Below are the code and all the weights of a small trained network. Each question names an input and a class and asks about switching units off, where a switched-off unit gives its printed mean instead of its output.

import numpy as np


def w(rows, s, z=0):
    codes = np.array(rows[::2]) - 128.0
    scale = np.full(codes.shape[1], s)
    scale[-1] = z or s
    return codes * scale


def f(y):
    return y / 2 * (1 + np.tanh(0.7978845608 * (y + 0.044715 * y**3)))


def log_softmax(a):
    a = a - a.max(-1, keepdims=True)
    return a - np.log(np.exp(a).sum(-1, keepdims=True))


def net(x, mask):
    res = np.array(x, float).reshape(1, 5) / 4 @ E
    y = f(res @ A[0][:, :-1].T + A[0][:, -1])
    res = res + np.where(mask, y, B[0][:, -1]) @ B[0][:, :-1]
    return log_softmax(res[-1] @ U[:, :-1].T + U[:, -1])


A, B = {}, {}
E = w([
[119,121,126,125,140,110,138,142,135,126],'x0',
[255,132,206,53,244,128,143,94,153,121],'x1',
[172,115,99,139,129,166,108,131,133,98],'x2',
[98,2,161,95,34,161,176,85,173,108],'x3',
[124,162,199,185,116,118,168,147,77,30],'x4',
],0.01)
A[0] = w([
[105,195,163,198,109,109,135,144,95,18,95],'n1',
[133,180,113,155,154,111,117,129,116,115,105],'n2',
[115,226,59,171,152,120,93,175,102,160,45],'n3',
[125,134,17,110,135,127,91,117,171,249,109],'n4',
[78,152,30,176,77,101,123,137,91,130,53],'n5',
[97,69,135,134,71,140,132,130,162,117,4],'n6',
[172,166,148,100,188,121,127,129,130,139,51],'n7',
[77,156,71,182,93,146,109,177,117,149,34],'n8',
],0.016,0.0028)
B[0] = w([
[122,164,147,134,150,188,121,216,29,148,236],'n1',
[82,65,149,131,80,128,167,112,138,98,178],'n2',
[91,33,45,127,40,94,150,60,125,108,237],'n3',
[114,169,180,158,138,189,141,224,8,106,254],'n4',
[196,181,149,92,197,87,113,88,180,161,228],'n5',
[100,81,52,141,84,87,136,82,126,112,195],'n6',
[145,156,118,129,138,103,94,92,221,147,213],'n7',
[157,132,181,116,168,141,108,118,237,123,214],'n8',
],0.012,0.018)
U = w([
[105,186,164,142,148,170,143,232,59,117,195],'0',
[159,182,166,107,192,116,111,89,245,125,176],'1',
[76,81,72,132,59,111,175,76,142,95,2],'2',
],0.012,0.00098)

Each question gives the input, the list of numbers given to net, and the class t.
The units are the neurons (one row each of A and B). Each row of codes is followed by its name. A weight is (code - 128) times the scale printed after its matrix; where a second scale follows, it is the last column's (A, B and U).
mask holds one flag per neuron, in row order. A switched-off neuron (its flag False) gives its mean, the last column of its row in B, instead of its output. The means were averaged over made-up inputs and are rounded, as every weight is.
A unit's drop is (log p(t) with every unit on - log p(t) with that unit switched off) / (log p(t) with every unit on - log p(t) with every unit switched off).
The circuit of an input: a set's keep is (log p(t) with only the set's units on - log p(t) with every unit switched off) / (log p(t) with every unit on - log p(t) with every unit switched off). Starting from all 8 units, units are removed one at a time, each time the one whose removal leaves the highest keep (on an exact tie, the one counted first), for as long as the keep stays at least 0.8.
units of the circuit, in order: the units of the circuit, biggest drop first
most important unit: the unit with the biggest drop
k most important neurons: the k neurons with the biggest drops, biggest first
drop of u: that unit's drop, to one decimal
input [8,6,3,-7,6], class 2: units of the circuit, in order => (n3; n2)
input [1,-7,-3,1,-4], class 1: 2 most important neurons => (n5; n8)
input [7,-6,6,5,1], class 1: 3 most important neurons => (n5; n3; n8)
input [8,4,-5,-1,-4], class 0: 4 most important neurons => (n5; n8; n4; n3)
input [2,-4,3,6,6], class 0: most important unit => n1
input [2,3,-6,2,-4], class 0: units of the circuit, in order => (n3; n5)
input [-2,5,-1,-3,-5], class 0: 3 most important neurons => (n4; n5; n8)
input [-5,-7,-7,0,-8], class 0: 2 most important neurons => (n4; n7)
input [-1,7,4,-8,3], class 2: 4 most important neurons => (n3; n2; n5; n8)
input [-2,5,1,6,3], class 2: 4 most important neurons => (n5; n4; n8; n1)
input [-1,-8,3,4,-7], class 1: 4 most important neurons => (n5; n8; n1; n6)
input [-2,-6,5,-7,-4], class 2: 2 most important neurons => (n3; n2)
input [-1,-3,5,-4,1], class 2: 4 most important neurons => (n3; n7; n4; n2)
input [1,-4,-8,-6,-2], class 2: most important unit => n3
input [0,-8,-3,-6,7], class 1: 3 most important neurons => (n5; n8; n4)
input [8,-7,-2,4,8], class 0: 2 most important neurons => (n1; n7)
input [6,-5,-1,-6,-2], class 2: drop of n3 => 4.7
input [-5,0,-8,1,-6], class 0: drop of n5 => 0.0
input [3,-7,-4,-2,-2], class 1: drop of n8 => 0.1
